Below is a small trained network, with its code and all its weights. Each question gives an input and a class and asks what happens when units are switched off, that is, made to give their printed mean instead of their output.

import numpy as np


def w(rows, s, z=0):
    codes = np.array(rows[::2]) - 128.0
    scale = np.full(codes.shape[1], s)
    scale[-1] = z or s
    return codes * scale


def f(y):
    return y / 2 * (1 + np.tanh(0.7978845608 * (y + 0.044715 * y**3)))


def log_softmax(a):
    a = a - a.max(-1, keepdims=True)
    return a - np.log(np.exp(a).sum(-1, keepdims=True))


def net(x, mask):
    res = np.array(x, float).reshape(1, 6) / 4 @ E
    y = f(res @ A[0][:, :-1].T + A[0][:, -1])
    res = res + np.where(mask, y, B[0][:, -1]) @ B[0][:, :-1]
    return log_softmax(res[-1] @ U[:, :-1].T + U[:, -1])


A, B = {}, {}
E = w([
[3,93,171],'x0',
[115,239,198],'x1',
[196,52,201],'x2',
[129,128,129],'x3',
[129,127,128],'x4',
[128,128,129],'x5',
],0.0054)
A[0] = w([
[130,157,70,26],'n1',
[191,60,244,62],'n2',
[30,98,185,85],'n3',
[134,135,145,240],'n4',
[104,158,88,14],'n5',
[98,44,47,71],'n6',
[57,106,155,126],'n7',
[183,86,251,33],'n8',
[103,92,180,113],'n9',
[62,195,4,52],'n10',
[125,50,43,39],'n11',
[144,93,137,55],'n12',
[133,83,72,57],'n13',
[167,86,190,79],'n14',
[149,192,183,106],'n15',
[12,81,180,40],'n16',
[96,110,126,14],'n17',
[137,180,206,21],'n18',
[242,178,64,39],'n19',
[77,176,50,31],'n20',
[95,167,68,94],'n21',
[128,136,82,25],'n22',
[219,173,92,43],'n23',
[131,64,77,8],'n24',
[193,46,255,72],'n25',
[121,28,16,31],'n26',
[140,129,164,3],'n27',
[139,129,146,179],'n28',
[74,192,24,75],'n29',
[74,119,185,158],'n30',
[83,126,110,38],'n31',
[125,213,208,34],'n32',
[236,176,84,52],'n33',
[147,139,137,212],'n34',
[140,83,81,15],'n35',
[122,249,238,31],'n36',
[7,72,188,30],'n37',
[133,140,163,227],'n38',
[123,106,171,6],'n39',
],0.0078,0.0047)
B[0] = w([
[112,164,156,93],'n1',
[37,177,134,164],'n2',
[200,179,107,182],'n3',
[143,104,90,254],'n4',
[95,165,172,89],'n5',
[177,67,189,149],'n6',
[169,156,99,172],'n7',
[42,145,152,143],'n8',
[137,146,101,137],'n9',
[18,164,135,183],'n10',
[150,80,210,131],'n11',
[110,143,158,92],'n12',
[148,112,176,108],'n13',
[83,155,130,124],'n14',
[150,71,160,160],'n15',
[208,204,121,174],'n16',
[135,162,165,82],'n17',
[119,94,195,115],'n18',
[222,232,107,169],'n19',
[65,164,147,127],'n20',
[81,143,131,140],'n21',
[118,148,174,85],'n22',
[198,181,124,140],'n23',
[133,123,206,99],'n24',
[25,194,120,183],'n25',
[141,48,233,156],'n26',
[113,154,179,78],'n27',
[131,118,107,177],'n28',
[36,163,128,176],'n29',
[169,131,94,197],'n30',
[126,160,150,96],'n31',
[158,67,204,148],'n32',
[218,207,107,163],'n33',
[149,118,91,217],'n34',
[141,132,196,92],'n35',
[156,3,249,198],'n36',
[215,207,117,178],'n37',
[137,87,100,243],'n38',
[118,175,165,81],'n39',
],0.025,0.003)
U = w([
[74,104,123,255],'0',
[119,168,144,44],'1',
[77,82,203,137],'2',
[2,151,145,78],'3',
[71,89,104,88],'4',
],0.009,0.007)

Each question gives the input, the list of numbers given to net, and the class t.
The units are the neurons (one row each of A and B). Each row of codes is followed by its name. A weight is (code - 128) times the scale printed after its matrix; where a second scale follows, it is the last column's (A, B and U).
mask holds one flag per neuron, in row order. A switched-off neuron (its flag False) gives its mean, the last column of its row in B, instead of its output. The means were averaged over made-up inputs and are rounded, as every weight is.
A unit's drop is (log p(t) with every unit on - log p(t) with that unit switched off) / (log p(t) with every unit on - log p(t) with every unit switched off).
The circuit of an input: a set's keep is (log p(t) with only the set's units on - log p(t) with every unit switched off) / (log p(t) with every unit on - log p(t) with every unit switched off). Starting from the 12 units with the biggest drops (on a tie, the unit counted first), units are removed one at a time, each time the one whose removal leaves the highest keep (on an exact tie, the one counted first), for as long as the keep stays at least 0.8.
units of the circuit, in order: the units of the circuit, biggest drop first
unit that matters most: the unit with the biggest drop
top k neurons: the k neurons with the biggest drops, biggest first
drop of u: that unit's drop, to one decimal
input [-7,-8,4,2,-7,-5], class 2: unit that matters most : n26
input [7,-1,5,6,6,0], class 1: top 3 neurons : n37; n16; n3
input [6,-8,-5,-4,5,3], class 2: units of the circuit, in order : n26; n6
input [5,-2,7,-4,0,-4], class 3: units of the circuit, in order : n25; n2
input [4,2,-6,-5,-4,-4], class 3: units of the circuit, in order : n10; n29
input [6,-2,7,8,7,-2], class 3: top 3 neurons : n25; n2; n8
input [-5,-8,5,-2,-7,-1], class 2: top 2 neurons : n26; n11
input [3,-4,-8,-3,-4,2], class 3: units of the circuit, in order : n10; n29
input [-6,-4,2,5,2,-3], class 1: units of the circuit, in order : n19; n33
input [4,8,-3,4,-2,7], class 2: top 2 neurons : n36; n32
input [3,-6,-5,6,-1,1], class 2: top 3 neurons : n26; n6; n11
input [-7,1,8,-3,1,-2], class 3: units of the circuit, in order : n25; n2
input [-2,-6,3,6,5,-1], class 2: units of the circuit, in order : n26; n11; n6
input [-8,3,-6,-1,3,0], class 1: unit that matters most : n19
input [-5,-8,-8,-2,4,1], class 2: units of the circuit, in order : n26; n11
input [4,-5,-8,-1,-8,-3], class 3: units of the circuit, in order : n10; n29
input [-1,-1,7,1,6,1], class 3: units of the circuit, in order : n25; n2
input [4,-6,-6,-1,4,5], class 2: top 4 neurons : n26; n6; n11; n25
input [-3,-5,-8,-6,-6,-6], class 3: units of the circuit, in order : n10; n29
input [-8,0,-7,2,-6,-5], class 1: units of the circuit, in order : n19
input [-8,5,-4,0,2,0], class 1: top 3 neurons : n19; n33; n23
input [3,2,8,-4,1,1], class 3: units of the circuit, in order : n25; n2
input [-3,1,-6,-4,-5,-1], class 3: top 2 neurons : n10; n29
input [-7,-2,3,7,1,4], class 1: drop of n33 : 0.3
input [-2,-4,-8,-4,0,-4], class 3: drop of n10 : 0.1
